Below are the code and all the weights of a small trained network. Each question names an input and a class and asks about switching units off, where a switched-off unit gives its printed mean instead of its output.

import numpy as np


def w(rows, s, z=0):
    codes = np.array(rows[::2]) - 128.0
    scale = np.full(codes.shape[1], s)
    scale[-1] = z or s
    return codes * scale


def f(y):
    return np.maximum(y, 0)


def log_softmax(a):
    a = a - a.max(-1, keepdims=True)
    return a - np.log(np.exp(a).sum(-1, keepdims=True))


def net(x, mask):
    res = np.array(x, float).reshape(1, 6) / 4 @ E
    y = f(res @ A[0][:, :-1].T + A[0][:, -1])
    res = res + np.where(mask, y, B[0][:, -1]) @ B[0][:, :-1]
    return log_softmax(res[-1] @ U[:, :-1].T + U[:, -1])


A, B = {}, {}
E = w([
[100,123,110,161,159,146],'x0',
[132,137,137,122,124,126],'x1',
[114,184,6,122,145,100],'x2',
[132,142,143,82,197,51],'x3',
[126,118,120,131,140,133],'x4',
[57,72,106,53,97,121],'x5',
],0.012)
A[0] = w([
[146,122,143,54,195,81,245],'N1',
[196,116,180,149,78,254,207],'N2',
[134,153,133,79,50,209,142],'N3',
[39,93,180,105,97,181,205],'N4',
[111,135,46,73,54,157,123],'N5',
[251,89,122,139,123,203,119],'N6',
[162,131,62,153,91,243,199],'N7',
[192,132,55,155,86,176,84],'N8',
[67,42,155,137,68,198,175],'N9',
[65,113,12,62,69,127,43],'N10',
[152,52,92,140,42,187,180],'N11',
[61,136,198,93,124,93,70],'N12',
[173,88,147,132,152,122,24],'N13',
[51,134,101,73,119,112,115],'N14',
[90,25,194,79,147,34,252],'N15',
],0.0099,0.0042)
B[0] = w([
[171,111,95,136,176,235,216],'N1',
[101,86,91,149,88,36,244],'N2',
[199,164,75,112,40,128,186],'N3',
[218,64,96,1,144,97,225],'N4',
[114,129,170,207,155,113,190],'N5',
[73,126,131,221,102,58,185],'N6',
[146,176,65,152,38,83,220],'N7',
[116,192,93,142,92,116,176],'N8',
[199,94,39,39,109,74,239],'N9',
[76,77,136,208,129,42,207],'N10',
[125,193,52,84,58,98,217],'N11',
[124,104,162,130,236,191,170],'N12',
[130,30,110,188,192,129,138],'N13',
[118,56,119,134,139,143,187],'N14',
[131,87,134,144,171,225,244],'N15',
],0.0086,0.012)
U = w([
[88,124,131,173,93,48,169],'0',
[157,209,49,70,177,109,253],'1',
[92,91,200,218,219,116,250],'2',
[82,113,198,53,202,157,20],'3',
[96,253,105,196,101,136,8],'4',
],0.0077,0.0047)

Each question gives the input, the list of numbers given to net, and the class t.
The units are the neurons (one row each of A and B). Each row of codes is followed by its name. A weight is (code - 128) times the scale printed after its matrix; where a second scale follows, it is the last column's (A, B and U).
mask holds one flag per neuron, in row order. A switched-off neuron (its flag False) gives its mean, the last column of its row in B, instead of its output. The means were averaged over made-up inputs and are rounded, as every weight is.
A unit's drop is (log p(t) with every unit on - log p(t) with that unit switched off) / (log p(t) with every unit on - log p(t) with every unit switched off).
The circuit of an input: a set's keep is (log p(t) with only the set's units on - log p(t) with every unit switched off) / (log p(t) with every unit on - log p(t) with every unit switched off). Starting from the 12 units with the biggest drops (on a tie, the unit counted first), units are removed one at a time, each time the one whose removal leaves the highest keep (on an exact tie, the one counted first), for as long as the keep stays at least 0.8.
units of the circuit, in order: the units of the circuit, biggest drop first
top k neurons: the k neurons with the biggest drops, biggest first
drop when u is switched off: that unit's drop, to one decimal
input [5,-1,-7,-1,4,1], class 1: units of the circuit, in order : [N9, N4]
input [-5,-2,-6,-7,1,4], class 1: units of the circuit, in order : [N9]
input [5,3,0,5,4,-8], class 2: units of the circuit, in order : [N9, N11]
input [0,3,4,-1,3,-1], class 4: units of the circuit, in order : [N4, N9]
input [-2,0,-2,1,-8,-5], class 2: units of the circuit, in order : [N11, N9]
input [-3,-6,3,-4,1,5], class 0: top 2 neurons : [N10, N5]
input [-8,3,8,0,-4,1], class 0: top 2 neurons : [N10, N15]
input [1,6,5,-7,3,8], class 0: top 2 neurons : [N10, N5]
input [5,6,-5,1,-8,1], class 3: top 2 neurons : [N7, N11]
input [8,-1,6,-8,3,8], class 0: drop when N5 is switched off : 0.1
input [5,-3,8,-3,3,8], class 0: drop when N10 is switched off : 0.2
input [-5,3,-4,-4,7,2], class 1: drop when N1 is switched off : -0.1
